Look-ups in named tables: a row name and a column name give one cell, copied from the table.

tomored:
,folaloz,tasara,vifubuz,mag,gek,mok,pubib,debas,tul
duzo,55,52,72,55,61,51,56,52,49
pebefol,46,60,55,46,57,61,61,67,58
mal,20,68,39,48,83,53,53,66,53
muge,21,76,60,41,69,80,45,80,44
rusazef,24,72,57,49,66,85,47,76,50
pagova,93,45,73,75,45,42,61,42,55
fir,28,66,54,37,65,74,53,68,58
naruk,43,63,65,55,57,81,49,64,53

debas of muge is 80
debas of duzo is 52
mag of muge is 41
gek of pebefol is 57
mag of duzo is 55
pubib of pebefol is 61
pubib of rusazef is 47
pubib of mal is 53
tasara of pagova is 45
debas of pebefol is 67
pubib of muge is 45
tasara of rusazef is 72
vifubuz of pebefol is 55
gek of pagova is 45
tasara of naruk is 63
pubib of pagova is 61
mok of duzo is 51
tul of pebefol is 58
mok of naruk is 81

seku =
         silozab  lufel  vubip  febob  benanuz  sonuref  veb  big
govazov       38     58     57     53       52       74   52   23
kizuvop       50     60     64     51       49       61   45   33
ruge          33     54     70     64       52       53   71   21
gipuzul       67     67     49     46       57       82   38   54
ris           90     72     54     47       59       66   37   79
nev           71     68     47     46       60       81   38   59
kolev         61     63     79     51       40       56   51   47
gik           36     57     51     60       62       72   62   24
fabanel       80     70     43     49       66       76   40   70
bize          40     58     44     61       69       68   61   28

big of ruge: 21
sonuref of gipuzul: 82
sonuref of gik: 72
sonuref of bize: 68
veb of kizuvop: 45
silozab of ruge: 33
febob of govazov: 53
vubip of kolev: 79
sonuref of nev: 81
silozab of gik: 36
febob of bize: 61
veb of nev: 38
benanuz of ris: 59
silozab of ris: 90
sonuref of kolev: 56
vubip of nev: 47
big of gik: 24
febob of gipuzul: 46
febob of ruge: 64
febob of ris: 47
Which row has the largest febob? ruge

Table fiku
|  | tozo | velapi | gul | dukono | bimumim | ser |
|---|---|---|---|---|---|---|
| fotem | 6.894 | -4.685 | 12.250 | -27.545 | 7.934 | 5.883 |
| dogo | 8.436 | 6.630 | 5.289 | -33.457 | 6.825 | 3.449 |
| zufogo | -8.061 | 17.402 | 3.103 | 2.696 | 6.083 | 7.549 |
| tik | 24.714 | 10.766 | 7.578 | 56.295 | 8.169 | -2.890 |
| rog | 13.267 | 3.029 | 5.381 | -68.182 | 6.789 | -4.902 |
| sedur | -90.091 | 18.792 | 14.273 | 21.580 | 5.022 | 7.621 |
| nosoru | 10.838 | 8.063 | 5.439 | 25.192 | 7.374 | 26.522 |

gul of zufogo is 3.103
ser of zufogo is 7.549
tozo of zufogo is -8.061
bimumim of rog is 6.789
tozo of sedur is -90.091
velapi of dogo is 6.630
bimumim of zufogo is 6.083
ser of sedur is 7.621
ser of fotem is 5.883
velapi of tik is 10.766
tozo of nosoru is 10.838
dukono of fotem is -27.545
tozo of fotem is 6.894
bimumim of tik is 8.169
ser of tik is -2.890
velapi of sedur is 18.792
ser of rog is -4.902
dukono of dogo is -33.457
velapi of zufogo is 17.402

Table vob
|  | sif | kepifog |
|---|---|---|
| nal | 9.924 | 1.741 |
| rebob | 6.190 | 7.441 |
| dolez | 4.649 | 6.041 |

sif of nal = 9.924
kepifog of rebob = 7.441
sif of rebob = 6.190
sif of dolez = 4.649
kepifog of dolez = 6.041
kepifog of nal = 1.741
Which row has the largest sif? nal

vam:
       reruzod   bilob     sazo   kofufe     tok  pamidok    bobab
feti    74.079  35.420   16.273   59.969   9.212  -80.075   33.976
tar     52.490  41.562  -21.359   74.584  45.690   12.019  -13.548
pivil  -19.579  20.018   32.821  -33.645   4.476   37.367   98.913

pivil, sazo: 32.821
feti, reruzod: 74.079
tar, bobab: -13.548
pivil, reruzod: -19.579
feti, bobab: 33.976
pivil, kofufe: -33.645
pivil, bilob: 20.018
feti, pamidok: -80.075
feti, tok: 9.212
pivil, tok: 4.476
tar, pamidok: 12.019
Row with the largest sazo: pivil

magu =
,tosogon,nivul,sazofe,pab,zod,bulaz,potifak,gir,tesebek
duro,148,188,155,120,157,153,160,133,200
tel,153,135,138,132,120,139,154,167,146
nav,187,169,157,235,159,206,173,191,128
gok,129,136,119,76,141,171,153,169,154
mul,159,143,156,142,138,157,153,193,113
sof,164,162,135,135,153,141,137,166,175
niro,151,160,127,51,210,156,158,146,128

What is the gir of niro in magu? 146
What is the tosogon of tel in magu? 153
What is the bulaz of mul in magu? 157
What is the sazofe of mul in magu? 156
What is the tosogon of duro in magu? 148
What is the zod of nav in magu? 159
What is the nivul of sof in magu? 162
What is the sazofe of gok in magu? 119
What is the sazofe of niro in magu? 127
What is the zod of duro in magu? 157
What is the zod of mul in magu? 138
What is the potifak of gok in magu? 153
What is the potifak of nav in magu? 173
What is the tesebek of mul in magu? 113
What is the pab of gok in magu? 76
What is the gir of gok in magu? 169
What is the tesebek of sof in magu? 175
What is the nivul of duro in magu? 188

